Below is a small trained network, with its code and all its weights. Each question gives an input and a class and asks what happens when units are switched off, that is, made to give their printed mean instead of their output.

import numpy as np


def w(rows, s, z=0):
    codes = np.array(rows[::2]) - 128.0
    scale = np.full(codes.shape[1], s)
    scale[-1] = z or s
    return codes * scale


def norm(h):
    return h / np.sqrt((h * h).mean(-1, keepdims=True) + 1e-5)


def f(y):
    return y / 2 * (1 + np.tanh(0.7978845608 * (y + 0.044715 * y**3)))


def log_softmax(a):
    a = a - a.max(-1, keepdims=True)
    return a - np.log(np.exp(a).sum(-1, keepdims=True))


def net(x, mask):
    res = np.array(x, float).reshape(1, 5) / 4 @ E
    u = 0
    for l in range(3):
        y = f(norm(res) @ A[l][:, :-1].T + A[l][:, -1])
        res = res + np.where(mask[u : u + 6], y, B[l][:, -1]) @ B[l][:, :-1]
        u += 6
    return log_softmax(norm(res)[-1] @ U[:, :-1].T + U[:, -1])


A, B = {}, {}
E = w([
[27,58,158,110,78,157],'x0',
[134,127,128,133,121,131],'x1',
[125,121,10,152,52,128],'x2',
[162,18,127,177,196,85],'x3',
[130,117,64,93,207,243],'x4',
],0.011)
A[0] = w([
[147,189,106,181,154,61,145],'0.n0',
[161,55,100,105,148,100,46],'0.n1',
[102,114,6,127,94,89,2],'0.n2',
[45,78,124,121,87,139,14],'0.n3',
[131,56,122,221,135,127,64],'0.n4',
[59,98,153,135,138,128,90],'0.n5',
],0.013,0.006)
B[0] = w([
[146,123,150,78,122,93,254],'0.n0',
[94,143,96,167,151,137,169],'0.n1',
[183,104,253,197,102,196,226],'0.n2',
[190,99,76,57,110,106,204],'0.n3',
[101,138,114,136,149,70,211],'0.n4',
[183,133,140,88,142,116,181],'0.n5',
],0.016,0.0045)
A[1] = w([
[155,128,158,116,182,158,83],'1.n0',
[25,26,145,91,99,147,89],'1.n1',
[224,155,93,124,160,121,1],'1.n2',
[130,151,176,122,110,44,107],'1.n3',
[127,71,89,203,162,98,114],'1.n4',
[123,103,42,125,211,249,29],'1.n5',
],0.013,0.0041)
B[1] = w([
[141,85,197,125,74,156,170],'1.n0',
[249,154,64,98,179,99,193],'1.n1',
[212,42,44,62,152,118,165],'1.n2',
[76,53,95,138,89,165,248],'1.n3',
[146,224,145,113,179,173,202],'1.n4',
[55,71,139,163,24,19,255],'1.n5',
],0.012,0.0062)
A[2] = w([
[198,75,203,182,100,144,160],'2.n0',
[73,157,100,148,220,82,68],'2.n1',
[91,133,125,163,225,98,3],'2.n2',
[65,228,87,89,86,185,139],'2.n3',
[78,102,248,84,189,164,98],'2.n4',
[79,195,87,84,64,205,170],'2.n5',
],0.011,0.0052)
B[2] = w([
[75,190,70,122,147,251,255],'2.n0',
[143,215,170,111,142,60,151],'2.n1',
[113,182,145,134,166,45,147],'2.n2',
[164,128,122,224,230,41,173],'2.n3',
[159,137,102,205,120,214,191],'2.n4',
[135,170,138,164,224,106,198],'2.n5',
],0.011,0.0065)
U = w([
[152,150,161,173,117,240,254],'0',
[212,102,99,5,137,118,31],'1',
[88,200,152,173,212,81,107],'2',
[14,91,141,127,47,106,70],'3',
],0.016,0.0043)

Each question gives the input, the list of numbers given to net, and the class t.
The units are the neurons (one row each of A and B). Each row of codes is followed by its name. A weight is (code - 128) times the scale printed after its matrix; where a second scale follows, it is the last column's (A, B and U).
mask holds one flag per neuron, layer by layer. A switched-off neuron (its flag False) gives its mean, the last column of its row in B, instead of its output. The means were averaged over made-up inputs and are rounded, as every weight is.
A unit's drop is (log p(t) with every unit on - log p(t) with that unit switched off) / (log p(t) with every unit on - log p(t) with every unit switched off).
The circuit of an input: a set's keep is (log p(t) with only the set's units on - log p(t) with every unit switched off) / (log p(t) with every unit on - log p(t) with every unit switched off). Starting from the 12 units with the biggest drops (on a tie, the unit counted first), units are removed one at a time, each time the one whose removal leaves the highest keep (on an exact tie, the one counted first), for as long as the keep stays at least 0.8.
units of the circuit, in order: the units of the circuit, biggest drop first
most important unit: the unit with the biggest drop
top k neurons: the k neurons with the biggest drops, biggest first
top k neurons in layer l: the k neurons of layer l with the biggest drops, biggest first
drop when u is switched off: that unit's drop, to one decimal
input [5,-6,2,-4,8], class 3: most important unit	1.n5
input [-3,6,3,6,-7], class 3: top 2 neurons	[0.n0 1.n3]
input [-6,3,7,6,-6], class 0: units of the circuit, in order	[0.n2 2.n0]
input [7,5,3,-7,3], class 1: top 2 neurons	[1.n1 0.n3]
input [-7,8,-7,6,1], class 0: units of the circuit, in order	[1.n0 2.n0]
input [6,1,-4,3,-4], class 1: top 3 neurons	[0.n2 1.n1 1.n5]
input [2,-4,4,5,-1], class 2: units of the circuit, in order	[0.n4 1.n4]
input [-3,0,3,4,-2], class 2: top 3 neurons	[0.n4 0.n1 1.n4]
input [0,3,-4,-3,-4], class 0: top 2 neurons in layer 1	[1.n5 1.n2]
input [4,-8,-4,3,-2], class 0: top 4 neurons	[0.n5 1.n5 1.n2 2.n4]
input [-1,7,3,2,4], class 3: top 2 neurons in layer 1	[1.n5 1.n1]
input [5,-3,-2,7,1], class 2: top 2 neurons	[0.n4 0.n1]
input [-6,3,-7,2,2], class 0: top 3 neurons	[1.n0 0.n3 1.n1]
input [0,6,2,3,2], class 2: units of the circuit, in order	[0.n4]
input [-4,-7,-2,-5,-6], class 3: top 2 neurons	[0.n0 1.n4]
input [1,6,4,6,-6], class 2: top 4 neurons	[0.n4 1.n4 1.n5 0.n1]
input [-4,2,-4,1,6], class 3: top 2 neurons	[1.n5 0.n2]
input [-4,5,8,4,-7], class 0: top 2 neurons	[0.n2 1.n5]
input [6,8,4,-5,4], class 1: top 2 neurons	[0.n3 1.n1]
input [-4,1,-3,3,8], class 3: units of the circuit, in order	[1.n5]
input [0,2,-5,-6,5], class 2: top 3 neurons	[0.n2 2.n3 2.n5]
input [-2,-3,-3,8,7], class 2: top 2 neurons in layer 1	[1.n4 1.n3]
input [-1,4,-3,-3,-5], class 3: top 2 neurons in layer 1	[1.n3 1.n4]
input [-8,-2,-5,3,-7], class 1: top 2 neurons in layer 0	[0.n2 0.n0]
input [-2,0,4,3,-4], class 0: drop when 1.n5 is switched off	1.4
